Here is a tiny trained network, its code and every weight. The questions are about switching its units off for an input and a class, where a switched-off unit gives its printed mean instead of its output.

import numpy as np


def w(rows, s, z=0):
    codes = np.array(rows[::2]) - 128.0
    scale = np.full(codes.shape[1], s)
    scale[-1] = z or s
    return codes * scale


def norm(h):
    return h / np.sqrt((h * h).mean(-1, keepdims=True) + 1e-5)


def f(y):
    return y / 2 * (1 + np.tanh(0.7978845608 * (y + 0.044715 * y**3)))


def log_softmax(a):
    a = a - a.max(-1, keepdims=True)
    return a - np.log(np.exp(a).sum(-1, keepdims=True))


def net(x, mask):
    res = np.array(x, float).reshape(1, 6) / 4 @ E
    u = 0
    for l in range(2):
        y = f(norm(res) @ A[l][:, :-1].T + A[l][:, -1])
        res = res + np.where(mask[u : u + 8], y, B[l][:, -1]) @ B[l][:, :-1]
        u += 8
    return log_softmax(norm(res)[-1] @ U[:, :-1].T + U[:, -1])


A, B = {}, {}
E = w([
[131,106,232,74,148,178,25],'x0',
[42,179,63,110,42,107,129],'x1',
[26,69,68,129,195,71,157],'x2',
[137,180,144,4,253,205,225],'x3',
[171,79,171,146,116,175,216],'x4',
[41,157,126,241,115,191,97],'x5',
],0.004)
A[0] = w([
[139,110,160,189,142,56,67,109],'0.n1',
[165,78,163,30,170,110,104,205],'0.n2',
[157,188,74,121,85,35,81,1],'0.n3',
[139,253,175,103,65,195,119,138],'0.n4',
[77,110,184,164,159,194,80,165],'0.n5',
[156,140,122,103,170,84,232,193],'0.n6',
[185,119,139,128,112,174,187,87],'0.n7',
[72,221,138,160,162,119,57,113],'0.n8',
],0.008,0.0024)
B[0] = w([
[61,138,141,108,145,56,182,204],'0.n1',
[53,76,109,159,42,115,164,254],'0.n2',
[110,127,83,101,234,184,146,201],'0.n3',
[199,112,108,254,132,113,95,223],'0.n4',
[151,113,36,117,173,121,199,211],'0.n5',
[126,36,173,88,192,253,179,247],'0.n6',
[9,152,85,92,124,143,74,179],'0.n7',
[126,141,94,75,112,241,104,181],'0.n8',
],0.0067,0.004)
A[1] = w([
[63,77,106,109,61,173,129,60],'1.n1',
[133,68,58,144,119,2,99,72],'1.n2',
[114,162,68,66,109,106,63,141],'1.n3',
[123,79,187,97,53,123,79,255],'1.n4',
[128,166,99,132,107,74,31,73],'1.n5',
[65,189,72,126,181,150,158,191],'1.n6',
[139,62,108,136,188,195,190,179],'1.n7',
[20,104,142,170,231,64,121,61],'1.n8',
],0.0087,0.0019)
B[1] = w([
[70,125,121,125,97,132,168,186],'1.n1',
[200,102,186,67,135,118,164,189],'1.n2',
[57,25,130,171,82,221,102,147],'1.n3',
[44,175,29,129,3,38,215,165],'1.n4',
[38,56,100,47,138,168,139,155],'1.n5',
[130,85,152,57,2,190,141,193],'1.n6',
[25,24,191,84,147,215,118,254],'1.n7',
[180,198,184,104,94,64,54,184],'1.n8',
],0.0058,0.0084)
U = w([
[208,164,235,95,161,31,125,68],'0',
[57,19,170,95,123,255,177,184],'1',
[153,198,78,216,121,209,19,147],'2',
[122,144,118,131,22,25,169,184],'3',
[184,213,157,116,207,95,127,1],'4',
],0.0087,0.0039)

Each question gives the input, the list of numbers given to net, and the class t.
The units are the neurons (one row each of A and B). Each row of codes is followed by its name. A weight is (code - 128) times the scale printed after its matrix; where a second scale follows, it is the last column's (A, B and U).
mask holds one flag per neuron, layer by layer. A switched-off neuron (its flag False) gives its mean, the last column of its row in B, instead of its output. The means were averaged over made-up inputs and are rounded, as every weight is.
A unit's drop is (log p(t) with every unit on - log p(t) with that unit switched off) / (log p(t) with every unit on - log p(t) with every unit switched off).
k most important neurons: the k neurons with the biggest drops, biggest first
top k neurons in layer l: the k neurons of layer l with the biggest drops, biggest first
drop of u: that unit's drop, to one decimal
input [-6,-6,1,-7,-8,4], class 3: 4 most important neurons	(0.n1 1.n8 1.n7 0.n6)
input [8,3,-8,-6,-1,5], class 2: most important neuron	(0.n4)
input [-6,7,-3,2,4,5], class 2: 2 most important neurons	(0.n4 1.n7)
input [0,-1,-3,3,-4,4], class 2: 2 most important neurons	(0.n4 0.n6)
input [6,-4,-3,-6,3,2], class 3: 4 most important neurons	(0.n6 0.n3 1.n4 1.n7)
input [4,-7,2,-6,4,4], class 0: top 3 neurons in layer 0	(0.n6 0.n1 0.n5)
input [6,0,-6,-6,1,5], class 2: top 4 neurons in layer 0	(0.n4 0.n2 0.n5 0.n8)
input [4,8,5,-1,-1,-7], class 3: top 4 neurons in layer 1	(1.n7 1.n4 1.n8 1.n5)
input [2,-4,-6,-4,3,5], class 2: top 2 neurons in layer 0	(0.n6 0.n2)
input [0,0,6,-7,5,7], class 0: top 2 neurons in layer 1	(1.n8 1.n2)
input [4,0,-3,-1,0,1], class 2: 3 most important neurons	(0.n4 0.n6 1.n7)
input [3,-2,-5,-6,-3,-2], class 3: 2 most important neurons	(1.n7 1.n4)
input [-4,0,-7,-8,8,-8], class 3: top 2 neurons in layer 1	(1.n4 1.n7)
input [1,-8,-3,-7,6,-7], class 3: most important neuron	(1.n4)
input [7,6,-6,-2,4,2], class 2: drop of 0.n4	0.5
input [-4,4,-8,0,-4,-2], class 2: drop of 0.n4	0.4
input [-6,2,-5,2,-1,2], class 2: drop of 0.n1	0.2
input [6,5,8,-7,-1,-8], class 3: drop of 1.n8	0.1
